Below are the code and all the weights of a small trained network. Each question names an input and a target symbol and asks about switching units off, where a switched-off unit gives its printed mean instead of its output.

import numpy as np


def w(rows, s, z=0):
    codes = np.array(rows[::2]) - 128.0
    scale = np.full(codes.shape[1], s)
    scale[-1] = z or s
    return codes * scale


def f(y):
    return y / 2 * (1 + np.tanh(0.7978845608 * (y + 0.044715 * y**3)))


def softmax(a):
    e = np.exp(a - a.max(-1, keepdims=True))
    return e / e.sum(-1, keepdims=True)


def log_softmax(a):
    a = a - a.max(-1, keepdims=True)
    return a - np.log(np.exp(a).sum(-1, keepdims=True))


def net(x, mask):
    ids = ['γζηξφψω'.index(c) for c in x.split()]
    T = len(ids)
    res = E[ids] + P[:T]
    u = 0
    for l in range(2):
        r = res
        for j in range(3):
            rows = slice(3 * j, 3 * j + 3)
            q, k, v = (r @ M[l][rows].T for M in (Q, K, V))
            z = softmax(np.where(np.tri(T) > 0, q @ k.T / 3**0.5, -1e9)) @ v
            o = O[l][rows]
            res = res + np.where(mask[u + j], z, o[:, -1]) @ o[:, :-1]
        u += 3
        y = f(res @ A[l][:, :-1].T + A[l][:, -1])
        res = res + np.where(mask[u : u + 16], y, B[l][:, -1]) @ B[l][:, :-1]
        u += 16
    return log_softmax(res[-1] @ U[:, :-1].T + U[:, -1])


Q, K, V, O, A, B = {}, {}, {}, {}, {}, {}
E = w([
[123,118,253,177,114,108],'γ',
[87,143,56,166,206,108],'ζ',
[147,98,105,116,174,120],'η',
[117,125,227,80,130,126],'ξ',
[178,144,145,193,164,77],'φ',
[136,95,175,198,143,137],'ψ',
[60,114,106,68,168,99],'ω',
],0.018)
P = w([
[215,122,104,85,160,56],'0',
[151,94,130,121,122,185],'1',
[145,211,202,176,211,153],'2',
[231,102,66,110,90,118],'3',
[65,79,179,113,142,48],'4',
[128,91,82,146,83,199],'5',
[145,160,184,251,154,96],'6',
[179,130,49,107,93,127],'7',
[39,81,136,163,126,44],'8',
[143,132,71,107,110,158],'9',
],0.012)
Q[0] = w([
[137,202,152,164,101,115],'0.h0',
[126,85,164,128,103,151],'0.h0',
[118,107,129,122,123,198],'0.h0',
[105,166,123,130,150,130],'0.h1',
[136,118,134,163,195,95],'0.h1',
[67,132,105,114,81,123],'0.h1',
[125,145,110,96,59,110],'0.h2',
[196,178,107,115,88,110],'0.h2',
[183,247,144,148,136,173],'0.h2',
],0.011)
K[0] = w([
[255,163,104,77,170,159],'0.h0',
[107,104,156,99,77,167],'0.h0',
[42,65,85,68,99,94],'0.h0',
[151,74,91,175,163,39],'0.h1',
[117,81,57,118,58,107],'0.h1',
[46,166,171,92,175,107],'0.h1',
[139,158,115,66,67,104],'0.h2',
[179,119,137,180,158,41],'0.h2',
[208,90,247,124,203,102],'0.h2',
],0.0093)
V[0] = w([
[94,151,124,180,87,134],'0.h0',
[181,72,108,99,43,201],'0.h0',
[118,194,132,95,42,156],'0.h0',
[151,108,103,130,131,3],'0.h1',
[161,92,71,132,87,114],'0.h1',
[105,206,132,69,139,166],'0.h1',
[81,53,69,48,97,131],'0.h2',
[157,78,146,79,157,43],'0.h2',
[108,131,62,178,70,108],'0.h2',
],0.0068)
O[0] = w([
[89,160,149,148,86,58,70],'0.h0',
[228,81,141,140,114,162,65],'0.h0',
[137,185,159,38,63,7,2],'0.h0',
[111,153,185,118,239,59,202],'0.h1',
[97,78,103,164,255,157,154],'0.h1',
[82,91,143,147,149,67,59],'0.h1',
[145,34,176,125,110,151,93],'0.h2',
[189,197,212,92,126,176,201],'0.h2',
[116,106,167,18,36,71,72],'0.h2',
],0.006)
A[0] = w([
[176,157,203,187,128,112,121],'0.n0',
[120,132,103,122,192,168,99],'0.n1',
[147,171,104,113,190,102,254],'0.n2',
[75,95,108,125,159,49,129],'0.n3',
[78,83,170,187,144,167,105],'0.n4',
[63,42,166,85,100,45,19],'0.n5',
[88,39,169,76,115,119,152],'0.n6',
[128,58,88,79,95,216,211],'0.n7',
[66,71,143,123,172,203,124],'0.n8',
[99,178,225,156,130,73,80],'0.n9',
[183,119,133,14,180,90,54],'0.n10',
[255,114,137,98,105,188,205],'0.n11',
[119,138,109,108,80,72,66],'0.n12',
[94,117,62,148,140,82,240],'0.n13',
[162,139,173,197,144,211,78],'0.n14',
[40,145,150,122,172,31,100],'0.n15',
],0.0095,0.0042)
B[0] = w([
[117,102,141,144,115,75,195],'0.n0',
[83,105,102,76,125,77,230],'0.n1',
[135,82,190,150,145,73,254],'0.n2',
[176,124,175,122,90,162,157],'0.n3',
[156,125,91,113,88,66,210],'0.n4',
[121,101,62,214,216,101,144],'0.n5',
[221,134,185,140,59,92,152],'0.n6',
[110,91,95,26,62,155,187],'0.n7',
[105,151,120,123,79,46,230],'0.n8',
[97,95,89,68,184,110,164],'0.n9',
[53,91,152,72,117,112,161],'0.n10',
[149,254,121,79,154,151,224],'0.n11',
[93,239,53,154,98,56,116],'0.n12',
[152,65,233,111,128,151,182],'0.n13',
[118,141,94,193,60,44,249],'0.n14',
[190,142,75,112,70,161,172],'0.n15',
],0.0069,0.0087)
Q[1] = w([
[72,194,71,173,180,186],'1.h0',
[219,92,120,132,107,146],'1.h0',
[168,195,143,178,79,84],'1.h0',
[106,197,86,219,229,134],'1.h1',
[139,177,112,105,104,161],'1.h1',
[178,2,211,151,63,127],'1.h1',
[104,112,166,99,18,177],'1.h2',
[158,112,184,159,81,168],'1.h2',
[145,1,177,103,145,71],'1.h2',
],0.0083)
K[1] = w([
[128,153,65,95,223,57],'1.h0',
[63,137,68,211,58,126],'1.h0',
[167,167,100,141,163,168],'1.h0',
[254,135,137,155,224,129],'1.h1',
[115,159,132,138,113,36],'1.h1',
[48,133,81,157,63,171],'1.h1',
[33,130,138,85,76,77],'1.h2',
[90,201,134,170,102,137],'1.h2',
[171,51,91,128,46,144],'1.h2',
],0.0092)
V[1] = w([
[97,212,229,36,108,112],'1.h0',
[104,92,70,134,27,118],'1.h0',
[99,175,136,185,78,12],'1.h0',
[188,107,236,169,83,31],'1.h1',
[99,211,108,158,23,205],'1.h1',
[27,26,195,188,104,165],'1.h1',
[33,134,115,38,101,104],'1.h2',
[197,72,248,103,172,172],'1.h2',
[151,65,254,114,213,77],'1.h2',
],0.0066)
O[1] = w([
[223,67,170,244,141,205,153],'1.h0',
[157,156,134,147,99,110,100],'1.h0',
[17,178,148,199,110,145,193],'1.h0',
[196,193,150,133,20,140,184],'1.h1',
[159,136,149,152,179,136,4],'1.h1',
[176,128,113,109,118,73,65],'1.h1',
[117,17,254,111,73,124,139],'1.h2',
[130,137,56,72,64,154,152],'1.h2',
[53,108,102,130,113,161,231],'1.h2',
],0.0073,0.012)
A[1] = w([
[138,143,166,134,177,82,132],'1.n0',
[125,63,86,184,140,93,161],'1.n1',
[138,191,109,148,176,41,148],'1.n2',
[113,74,41,158,125,104,120],'1.n3',
[58,123,184,125,138,31,125],'1.n4',
[83,93,130,138,224,116,109],'1.n5',
[130,153,130,119,55,110,100],'1.n6',
[138,170,161,132,88,60,135],'1.n7',
[207,166,103,142,31,158,2],'1.n8',
[130,139,1,109,100,110,165],'1.n9',
[108,66,50,105,140,183,122],'1.n10',
[107,117,63,176,140,132,87],'1.n11',
[93,72,162,129,195,79,81],'1.n12',
[103,103,102,42,137,176,129],'1.n13',
[153,189,99,170,163,128,166],'1.n14',
[67,111,167,95,144,137,149],'1.n15',
],0.0086,0.0041)
B[1] = w([
[60,178,134,70,132,170,156],'1.n0',
[202,148,93,155,148,242,217],'1.n1',
[144,132,221,26,167,39,188],'1.n2',
[144,129,126,46,192,191,197],'1.n3',
[139,106,100,99,47,169,254],'1.n4',
[88,84,111,81,109,122,182],'1.n5',
[179,52,134,254,173,105,184],'1.n6',
[105,197,114,128,213,136,189],'1.n7',
[67,95,33,119,197,154,170],'1.n8',
[199,217,100,14,151,141,208],'1.n9',
[74,122,231,116,120,99,182],'1.n10',
[142,54,145,108,176,103,165],'1.n11',
[118,61,110,46,212,128,208],'1.n12',
[193,147,147,140,38,150,204],'1.n13',
[128,105,223,141,148,74,154],'1.n14',
[134,125,95,235,133,152,186],'1.n15',
],0.0059,0.0096)
U = w([
[4,81,96,86,221,95,108],'γ',
[22,182,28,140,109,57,134],'ζ',
[152,103,130,134,70,10,20],'η',
[87,212,211,74,184,34,103],'ξ',
[2,166,156,224,90,46,96],'φ',
[145,205,199,168,175,233,239],'ψ',
[194,206,70,23,106,110,249],'ω',
],0.0043,0.0015)

Each question gives the input, a string of symbols that net reads in full, and the target symbol t.
The units are the heads (3 rows each of Q, K, V and O) and the neurons (one row each of A and B). Each row of codes is followed by its name. A weight is (code - 128) times the scale printed after its matrix; where a second scale follows, it is the last column's (O, A, B and U).
mask holds one flag per unit, layer by layer, with each layer's heads first. A switched-off unit (its flag False) gives its mean, the last column of its rows in O or B, instead of its output. The means were averaged over made-up inputs and are rounded, as every weight is.
A unit's drop is (log p(t) with every unit on - log p(t) with that unit switched off) / (log p(t) with every unit on - log p(t) with every unit switched off).
The circuit of an input: a set's keep is (log p(t) with only the set's units on - log p(t) with every unit switched off) / (log p(t) with every unit on - log p(t) with every unit switched off). Starting from the 12 units with the biggest drops (on a tie, the unit counted first), units are removed one at a time, each time the one whose removal leaves the highest keep (on an exact tie, the one counted first), for as long as the keep stays at least 0.8.
circuit, biggest first: the units of the circuit, biggest drop first
top k neurons: the k neurons with the biggest drops, biggest first
top k neurons in layer l: the k neurons of layer l with the biggest drops, biggest first
which heads matter: for each layer, one digit per head in row order, 1 if its drop is at least 0.15 and else 0, layers parted by /
input φ η ξ ψ, target ζ: which heads matter : 011 / 010
input η η ψ η, target ζ: which heads matter : 100 / 100
input ζ ψ ξ η ψ, target ξ: top 2 neurons : (1.n2; 0.n7)
input η η ψ ζ ζ η ξ ψ γ, target γ: which heads matter : 000 / 010
input φ ξ η ζ φ, target ψ: circuit, biggest first : (1.h0; 0.n11; 1.n1; 0.h0)
input ψ γ ψ ψ φ ψ ψ η γ, target ξ: which heads matter : 010 / 111
input φ ξ γ ζ ξ, target ψ: top neuron : (0.n6)
input γ η ψ η ζ ζ η ξ ξ, target ω: which heads matter : 001 / 010
input η γ ξ η ξ, target φ: which heads matter : 000 / 100
input η ξ ξ ψ γ, target ψ: circuit, biggest first : (1.h0; 1.n1; 0.n5)
input η ξ ψ η ξ γ γ, target γ: which heads matter : 001 / 010
input ξ ζ ω, target ψ: top 2 neurons in layer 0 : (0.n11; 0.n10)
input η ψ ψ η η ω ζ, target γ: which heads matter : 000 / 010
input η η η φ ψ, target γ: top 2 neurons : (0.n7; 0.n11)
input η ζ ψ ψ, target ζ: which heads matter : 010 / 110
input ψ ψ φ ξ, target ψ: top 4 neurons : (0.n11; 0.n14; 0.n4; 0.n15)
input η ψ ψ η, target ζ: top 2 neurons in layer 0 : (0.n14; 0.n11)
input γ φ η η γ η η, target γ: top 2 neurons : (0.n11; 0.n14)
input ψ η ζ ξ η ω η ξ ξ, target η: which heads matter : 001 / 001
input η ψ ξ η ω, target ξ: top 2 neurons : (0.n7; 0.n5)
input ζ η η, target ω: which heads matter : 000 / 111
input ψ ξ ξ η γ, target ψ: top neuron : (0.n11)
input η η ζ η η η ψ, target γ: top 2 neurons in layer 1 : (1.n12; 1.n3)
input η φ ξ, target γ: top 3 neurons : (0.n11; 0.n9; 0.n6)
input φ ψ ω γ η ψ η η ζ, target ξ: top 3 neurons : (0.n13; 0.n3; 0.n14)
input γ ζ ψ η ω ω ψ ξ η, target η: top 2 neurons : (0.n6; 0.n7)
input η ξ ξ γ, target φ: top 2 neurons in layer 0 : (0.n14; 0.n13)
input φ ψ φ η ω ξ ξ, target γ: top 3 neurons in layer 0 : (0.n11; 0.n0; 0.n9)
